Below are the code and all the weights of a small trained network. Each question names an input and a class and asks about switching units off, where a switched-off unit gives its printed mean instead of its output.

import numpy as np


def w(rows, s, z=0):
    codes = np.array(rows[::2]) - 128.0
    scale = np.full(codes.shape[1], s)
    scale[-1] = z or s
    return codes * scale


def f(y):
    return y / 2 * (1 + np.tanh(0.7978845608 * (y + 0.044715 * y**3)))


def log_softmax(a):
    a = a - a.max(-1, keepdims=True)
    return a - np.log(np.exp(a).sum(-1, keepdims=True))


def net(x, mask):
    res = np.array(x, float).reshape(1, 4) / 4 @ E
    y = f(res @ A[0][:, :-1].T + A[0][:, -1])
    res = res + np.where(mask, y, B[0][:, -1]) @ B[0][:, :-1]
    return log_softmax(res[-1] @ U[:, :-1].T + U[:, -1])


A, B = {}, {}
E = w([
[38,144,121,72,161,115,89,86,82,168,184,108],'x0',
[130,153,43,144,117,166,197,130,56,87,160,153],'x1',
[168,120,250,174,164,159,50,143,70,37,212,162],'x2',
[77,230,203,113,180,208,169,121,128,119,58,108],'x3',
],0.012)
A[0] = w([
[167,93,65,155,60,82,110,80,148,171,186,137,40],'n0',
[131,122,55,156,80,133,197,124,89,88,226,152,93],'n1',
[168,107,101,139,104,83,193,156,156,213,92,159,82],'n2',
[211,71,148,172,68,106,203,152,182,107,141,133,123],'n3',
[149,54,131,161,50,79,107,86,148,123,184,157,25],'n4',
[162,106,189,154,179,110,91,163,89,93,204,202,3],'n5',
[58,114,83,111,140,91,117,130,122,142,124,121,30],'n6',
[127,93,189,157,80,47,2,113,237,194,118,117,85],'n7',
[92,77,122,75,134,128,98,92,66,161,194,96,107],'n8',
],0.011,0.0039)
B[0] = w([
[130,155,217,128,180,160,178,49,190,184,155,123,205],'n0',
[111,107,160,125,161,113,177,186,72,111,128,224,205],'n1',
[109,81,58,61,181,143,71,91,150,137,124,94,207],'n2',
[156,180,114,70,84,117,13,132,76,61,83,112,213],'n3',
[185,173,196,165,80,198,161,123,182,167,106,157,201],'n4',
[193,160,79,40,190,50,142,47,106,200,210,105,233],'n5',
[186,105,82,90,162,132,98,140,55,127,102,56,167],'n6',
[26,103,99,123,146,153,109,145,79,121,152,205,252],'n7',
[213,119,155,144,88,162,90,97,61,7,42,94,189],'n8',
],0.011,0.018)
U = w([
[161,102,30,62,140,62,151,67,130,194,140,62,92],'0',
[115,249,187,138,155,235,168,78,166,168,93,93,229],'1',
[186,112,125,121,95,138,41,122,85,46,73,71,90],'2',
[78,100,84,124,160,144,149,168,78,129,136,219,128],'3',
[121,134,100,122,126,118,125,103,108,120,111,133,175],'4',
[141,33,121,193,52,55,187,198,164,126,207,30,2],'5',
[139,78,159,226,64,63,159,182,185,158,149,95,2],'6',
[152,23,177,206,71,78,146,211,172,150,163,58,2],'7',
],0.011,0.0059)

Each question gives the input, the list of numbers given to net, and the class t.
The units are the neurons (one row each of A and B). Each row of codes is followed by its name. A weight is (code - 128) times the scale printed after its matrix; where a second scale follows, it is the last column's (A, B and U).
mask holds one flag per neuron, in row order. A switched-off neuron (its flag False) gives its mean, the last column of its row in B, instead of its output. The means were averaged over made-up inputs and are rounded, as every weight is.
A unit's drop is (log p(t) with every unit on - log p(t) with that unit switched off) / (log p(t) with every unit on - log p(t) with every unit switched off).
The circuit of an input: a set's keep is (log p(t) with only the set's units on - log p(t) with every unit switched off) / (log p(t) with every unit on - log p(t) with every unit switched off). Starting from all 9 units, units are removed one at a time, each time the one whose removal leaves the highest keep (on an exact tie, the one counted first), for as long as the keep stays at least 0.8.
units of the circuit, in order: the units of the circuit, biggest drop first
unit that matters most: the unit with the biggest drop
top k neurons: the k neurons with the biggest drops, biggest first
drop when u is switched off: that unit's drop, to one decimal
input [-4,-7,-5,-5], class 3: unit that matters most	n7
input [-5,2,-4,3], class 2: top 4 neurons	[n5 n0 n3 n7]
input [-1,6,6,5], class 0: top 4 neurons	[n5 n7 n4 n0]
input [-2,6,-3,4], class 3: top 4 neurons	[n0 n5 n4 n1]
input [-2,-8,-8,6], class 0: top 3 neurons	[n2 n1 n4]
input [4,5,7,-4], class 0: top 2 neurons	[n5 n7]
input [-4,7,-4,-5], class 3: top 2 neurons	[n1 n5]
input [-3,-8,6,6], class 3: top 2 neurons	[n7 n0]
input [8,-8,0,0], class 2: top 2 neurons	[n8 n1]
input [-4,-7,-5,6], class 3: units of the circuit, in order	[n0 n7]
input [-8,-8,-5,-4], class 2: top 2 neurons	[n3 n1]
input [-4,-2,-7,7], class 0: top 3 neurons	[n2 n4 n0]
input [4,-4,1,-6], class 1: top 2 neurons	[n0 n4]
input [2,-3,3,-8], class 1: unit that matters most	n4
input [7,-8,5,1], class 3: top 2 neurons	[n7 n3]
input [6,2,6,-2], class 0: top 2 neurons	[n5 n3]
input [2,4,5,-8], class 1: top 2 neurons	[n4 n0]
input [6,-2,-4,2], class 2: units of the circuit, in order	[n5 n8]
input [-4,3,-4,-6], class 1: drop when n5 is switched off	0.2
input [-3,3,1,-7], class 1: units of the circuit, in order	[n4]
input [8,3,3,-3], class 2: drop when n8 is switched off	2.8
input [3,4,-2,-6], class 1: drop when n7 is switched off	0.1
input [3,0,8,-4], class 0: drop when n5 is switched off	2.8
